Below are the code and all the weights of a small trained network. Each question names an input and a class and asks about switching units off, where a switched-off unit gives its printed mean instead of its output.

import numpy as np


def w(rows, s, z=0):
    codes = np.array(rows[::2]) - 128.0
    scale = np.full(codes.shape[1], s)
    scale[-1] = z or s
    return codes * scale


def f(y):
    return np.maximum(y, 0)


def log_softmax(a):
    a = a - a.max(-1, keepdims=True)
    return a - np.log(np.exp(a).sum(-1, keepdims=True))


def net(x, mask):
    res = np.array(x, float).reshape(1, 8) / 4 @ E
    y = f(res @ A[0][:, :-1].T + A[0][:, -1])
    res = res + np.where(mask, y, B[0][:, -1]) @ B[0][:, :-1]
    return log_softmax(res[-1] @ U[:, :-1].T + U[:, -1])


A, B = {}, {}
E = w([
[129,129,128],'x0',
[127,128,130],'x1',
[120,1,103],'x2',
[225,122,92],'x3',
[93,151,56],'x4',
[129,126,129],'x5',
[127,128,129],'x6',
[126,128,131],'x7',
],0.0075)
A[0] = w([
[179,126,109,68],'neuron 1',
[119,167,79,144],'neuron 2',
[137,131,136,209],'neuron 3',
[172,130,110,52],'neuron 4',
[179,129,201,89],'neuron 5',
[167,129,112,61],'neuron 6',
[121,87,118,37],'neuron 7',
[144,164,147,36],'neuron 8',
[147,131,140,118],'neuron 9',
[139,104,158,117],'neuron 10',
[170,130,110,58],'neuron 11',
[46,114,141,64],'neuron 12',
[117,52,131,53],'neuron 13',
[110,83,126,78],'neuron 14',
[108,68,108,2],'neuron 15',
[164,103,248,39],'neuron 16',
[111,108,129,64],'neuron 17',
[132,129,137,229],'neuron 18',
[147,105,190,70],'neuron 19',
[97,148,38,57],'neuron 20',
[128,133,121,218],'neuron 21',
[130,129,135,191],'neuron 22',
[122,185,137,66],'neuron 23',
[157,198,165,24],'neuron 24',
[172,141,124,100],'neuron 25',
[175,132,106,48],'neuron 26',
[135,174,135,2],'neuron 27',
[69,117,158,44],'neuron 28',
[108,141,61,63],'neuron 29',
[119,67,120,29],'neuron 30',
[58,134,180,43],'neuron 31',
[120,191,129,48],'neuron 32',
[123,111,171,117],'neuron 33',
[217,125,97,69],'neuron 34',
[133,202,165,60],'neuron 35',
[200,128,98,25],'neuron 36',
[73,124,180,57],'neuron 37',
],0.014,0.0076)
B[0] = w([
[141,180,103,153],'neuron 1',
[60,90,154,199],'neuron 2',
[130,131,205,229],'neuron 3',
[149,179,136,141],'neuron 4',
[22,98,92,168],'neuron 5',
[151,181,130,139],'neuron 6',
[185,87,103,139],'neuron 7',
[152,89,107,135],'neuron 8',
[112,130,144,140],'neuron 9',
[82,131,131,154],'neuron 10',
[153,180,127,141],'neuron 11',
[147,236,111,175],'neuron 12',
[207,94,86,177],'neuron 13',
[161,91,108,157],'neuron 14',
[200,51,87,148],'neuron 15',
[3,90,39,172],'neuron 16',
[153,117,100,131],'neuron 17',
[137,128,229,254],'neuron 18',
[63,108,89,149],'neuron 19',
[7,95,32,171],'neuron 20',
[125,117,214,243],'neuron 21',
[132,126,182,206],'neuron 22',
[173,75,95,165],'neuron 23',
[206,81,83,164],'neuron 24',
[110,163,133,156],'neuron 25',
[157,188,123,143],'neuron 26',
[229,88,92,133],'neuron 27',
[140,214,93,149],'neuron 28',
[44,110,65,153],'neuron 29',
[197,74,108,154],'neuron 30',
[148,241,106,165],'neuron 31',
[172,70,73,163],'neuron 32',
[92,106,139,155],'neuron 33',
[134,215,52,192],'neuron 34',
[209,71,80,184],'neuron 35',
[163,221,109,157],'neuron 36',
[146,214,112,158],'neuron 37',
],0.029,0.006)
U = w([
[144,166,68,75],'0',
[95,204,103,254],'1',
[104,254,75,24],'2',
[93,193,110,191],'3',
[94,198,108,181],'4',
[48,184,65,7],'5',
],0.0091,0.0079)

Each question gives the input, the list of numbers given to net, and the class t.
The units are the neurons (one row each of A and B). Each row of codes is followed by its name. A weight is (code - 128) times the scale printed after its matrix; where a second scale follows, it is the last column's (A, B and U).
mask holds one flag per neuron, in row order. A switched-off neuron (its flag False) gives its mean, the last column of its row in B, instead of its output. The means were averaged over made-up inputs and are rounded, as every weight is.
A unit's drop is (log p(t) with every unit on - log p(t) with that unit switched off) / (log p(t) with every unit on - log p(t) with every unit switched off).
The circuit of an input: a set's keep is (log p(t) with only the set's units on - log p(t) with every unit switched off) / (log p(t) with every unit on - log p(t) with every unit switched off). Starting from the 12 units with the biggest drops (on a tie, the unit counted first), units are removed one at a time, each time the one whose removal leaves the highest keep (on an exact tie, the one counted first), for as long as the keep stays at least 0.8.
units of the circuit, in order: the units of the circuit, biggest drop first
top k neurons: the k neurons with the biggest drops, biggest first
drop when u is switched off: that unit's drop, to one decimal
input [-4,7,-1,8,8,7,4,1], class 2: units of the circuit, in order -> [neuron 34; neuron 36]
input [-5,-5,-7,-8,-6,-5,6,-7], class 2: top 2 neurons -> [neuron 31; neuron 37]
input [6,2,-7,-1,8,-4,3,-8], class 5: units of the circuit, in order -> [neuron 20]
input [0,3,0,-7,5,-3,-3,-8], class 2: units of the circuit, in order -> [neuron 12; neuron 31]
input [6,2,6,1,-2,-6,-5,-5], class 0: units of the circuit, in order -> [neuron 13; neuron 30]
input [5,-4,5,-5,8,1,-1,-1], class 5: top 2 neurons -> [neuron 20; neuron 29]
input [2,-6,-6,1,4,-2,5,4], class 0: units of the circuit, in order -> [neuron 35; neuron 32]
input [7,-6,-7,-7,5,-4,6,3], class 0: units of the circuit, in order -> [neuron 35; neuron 32]
input [-2,-1,-5,4,7,4,4,5], class 5: units of the circuit, in order -> [neuron 20; neuron 2]
input [-4,-2,7,-2,2,2,6,2], class 0: units of the circuit, in order -> [neuron 13; neuron 15]
input [-7,-3,6,1,-1,1,2,-3], class 0: units of the circuit, in order -> [neuron 13; neuron 30]
input [0,3,1,6,-8,4,-1,-6], class 5: units of the circuit, in order -> [neuron 16; neuron 5]
input [-5,3,-6,6,7,-6,-1,-8], class 5: top 3 neurons -> [neuron 20; neuron 2; neuron 29]
input [-2,2,1,-8,-7,-8,-2,8], class 2: units of the circuit, in order -> [neuron 31; neuron 37]
input [-3,-2,0,7,-7,7,-2,7], class 2: units of the circuit, in order -> [neuron 34]
input [-8,2,2,7,-6,2,-1,-4], class 2: units of the circuit, in order -> [neuron 34; neuron 36]
input [8,-5,0,5,-7,-3,2,-8], class 5: units of the circuit, in order -> [neuron 16; neuron 5]
input [-6,-5,7,-4,-5,3,7,-3], class 0: top 3 neurons -> [neuron 13; neuron 30; neuron 15]
input [7,-4,-3,-4,7,-2,-2,1], class 5: top 3 neurons -> [neuron 20; neuron 29; neuron 2]
input [0,5,3,-1,-8,1,1,4], class 5: units of the circuit, in order -> [neuron 16]
input [6,8,5,8,0,5,-2,-3], class 2: drop when neuron 34 is switched off -> 0.2
input [6,3,-3,-2,-7,-2,6,5], class 5: drop when neuron 16 is switched off -> 0.7
input [-4,-5,-5,5,-7,0,3,7], class 5: drop when neuron 5 is switched off -> 0.6
input [1,6,8,-4,8,5,3,-8], class 0: drop when neuron 13 is switched off -> 0.2
